Below is a small trained network, with its code and all its weights. Each question gives an input and a class and asks what happens when units are switched off, that is, made to give their printed mean instead of their output.

import numpy as np


def w(rows, s, z=0):
    codes = np.array(rows[::2]) - 128.0
    scale = np.full(codes.shape[1], s)
    scale[-1] = z or s
    return codes * scale


def f(y):
    return y / 2 * (1 + np.tanh(0.7978845608 * (y + 0.044715 * y**3)))


def log_softmax(a):
    a = a - a.max(-1, keepdims=True)
    return a - np.log(np.exp(a).sum(-1, keepdims=True))


def net(x, mask):
    res = np.array(x, float).reshape(1, 8) / 4 @ E
    y = f(res @ A[0][:, :-1].T + A[0][:, -1])
    res = res + np.where(mask, y, B[0][:, -1]) @ B[0][:, :-1]
    return log_softmax(res[-1] @ U[:, :-1].T + U[:, -1])


A, B = {}, {}
E = w([
[126,140,122,141,133],'x0',
[125,148,99,173,130],'x1',
[231,157,30,65,118],'x2',
[136,108,174,64,128],'x3',
[155,212,179,149,12],'x4',
[124,138,101,170,127],'x5',
[253,61,189,217,132],'x6',
[123,121,120,133,124],'x7',
],0.0075)
A[0] = w([
[208,99,150,167,137,113],'N1',
[216,118,139,216,194,147],'N2',
[43,215,62,112,106,86],'N3',
[252,109,24,118,92,122],'N4',
[159,181,145,125,110,2],'N5',
[207,83,152,149,124,93],'N6',
[131,96,93,97,240,57],'N7',
[94,102,150,95,193,162],'N8',
[118,85,84,140,74,178],'N9',
[31,110,132,223,107,147],'N10',
[138,157,212,92,59,141],'N11',
[83,120,2,224,137,207],'N12',
[235,171,57,106,127,135],'N13',
[149,40,87,65,204,118],'N14',
[200,121,186,189,170,100],'N15',
[163,195,166,113,52,99],'N16',
[54,185,96,62,177,92],'N17',
[205,147,88,84,150,84],'N18',
[151,104,109,91,225,102],'N19',
[80,94,179,184,143,127],'N20',
[148,155,137,109,12,90],'N21',
[89,175,74,154,132,84],'N22',
[76,106,214,181,161,137],'N23',
[152,128,109,191,142,80],'N24',
[159,187,160,117,82,93],'N25',
[133,187,149,131,63,96],'N26',
[188,178,44,97,144,111],'N27',
],0.0085,0.0041)
B[0] = w([
[60,55,113,89,44,204],'N1',
[53,102,71,85,112,248],'N2',
[77,91,102,114,40,253],'N3',
[82,178,187,83,183,246],'N4',
[37,114,128,138,179,122],'N5',
[37,81,73,93,63,195],'N6',
[75,114,97,218,162,199],'N7',
[158,152,79,164,164,205],'N8',
[170,119,157,102,138,152],'N9',
[139,174,222,58,157,239],'N10',
[174,134,114,197,146,226],'N11',
[214,148,118,127,116,242],'N12',
[115,186,189,97,167,230],'N13',
[173,113,89,177,175,238],'N14',
[52,49,87,82,81,216],'N15',
[137,110,87,199,162,211],'N16',
[92,21,66,88,69,235],'N17',
[63,224,194,125,124,176],'N18',
[145,123,110,201,182,193],'N19',
[130,157,175,84,158,212],'N20',
[105,130,89,231,136,203],'N21',
[133,120,129,113,98,161],'N22',
[123,211,191,87,164,247],'N23',
[145,122,85,125,108,141],'N24',
[124,118,56,175,171,175],'N25',
[134,119,79,206,155,187],'N26',
[64,149,253,100,166,208],'N27',
],0.0064,0.005)
U = w([
[72,56,74,27,22,87],'0',
[180,167,134,84,157,255],'1',
[104,228,217,62,212,62],'2',
[142,134,80,254,216,77],'3',
],0.0075,0.0098)

Each question gives the input, the list of numbers given to net, and the class t.
The units are the neurons (one row each of A and B). Each row of codes is followed by its name. A weight is (code - 128) times the scale printed after its matrix; where a second scale follows, it is the last column's (A, B and U).
mask holds one flag per neuron, in row order. A switched-off neuron (its flag False) gives its mean, the last column of its row in B, instead of its output. The means were averaged over made-up inputs and are rounded, as every weight is.
A unit's drop is (log p(t) with every unit on - log p(t) with that unit switched off) / (log p(t) with every unit on - log p(t) with every unit switched off).
The circuit of an input: a set's keep is (log p(t) with only the set's units on - log p(t) with every unit switched off) / (log p(t) with every unit on - log p(t) with every unit switched off). Starting from the 12 units with the biggest drops (on a tie, the unit counted first), units are removed one at a time, each time the one whose removal leaves the highest keep (on an exact tie, the one counted first), for as long as the keep stays at least 0.8.
circuit, biggest first: the units of the circuit, biggest drop first
unit that matters most: the unit with the biggest drop
k most important neurons: the k neurons with the biggest drops, biggest first
drop when u is switched off: that unit's drop, to one decimal
input [-1,-8,6,2,-2,6,-5,-1], class 2: circuit, biggest first	[N27 N18]
input [2,4,8,-4,-8,0,7,2], class 2: circuit, biggest first	[N4 N27]
input [-7,-6,-7,1,-6,3,5,-4], class 2: unit that matters most	N23
input [-4,6,-6,0,-6,2,1,0], class 2: circuit, biggest first	[N10 N23]
input [-3,-5,7,-2,-4,-7,-5,1], class 2: circuit, biggest first	[N27 N18]
input [-1,-8,5,4,8,4,-4,0], class 3: circuit, biggest first	[N21 N16 N26]
input [1,-4,3,1,-8,0,5,-3], class 3: circuit, biggest first	[N14 N7]
input [-6,8,-2,-6,7,2,7,4], class 0: circuit, biggest first	[N15 N1]
input [5,-5,7,-4,7,0,4,5], class 2: circuit, biggest first	[N4 N13]
input [5,1,8,6,3,-3,6,8], class 2: 4 most important neurons	[N4 N13 N18 N27]
input [-4,-5,5,0,7,-2,-1,-6], class 3: 2 most important neurons	[N21 N16]
input [-4,-2,-8,2,1,0,8,3], class 0: 3 most important neurons	[N15 N1 N6]
input [7,2,-7,-3,4,1,3,-8], class 2: 2 most important neurons	[N10 N23]
input [-4,1,-8,-6,-8,-6,7,-8], class 2: circuit, biggest first	[N23]
input [7,6,-2,1,-8,-7,-5,-3], class 3: drop when N7 is switched off	0.2
input [-7,-4,-1,-2,3,-6,0,7], class 3: drop when N27 is switched off	0.1
input [0,-1,-6,0,8,-1,1,7], class 3: drop when N23 is switched off	-0.1
input [2,7,-7,-6,4,0,-3,-6], class 2: drop when N23 is switched off	0.2
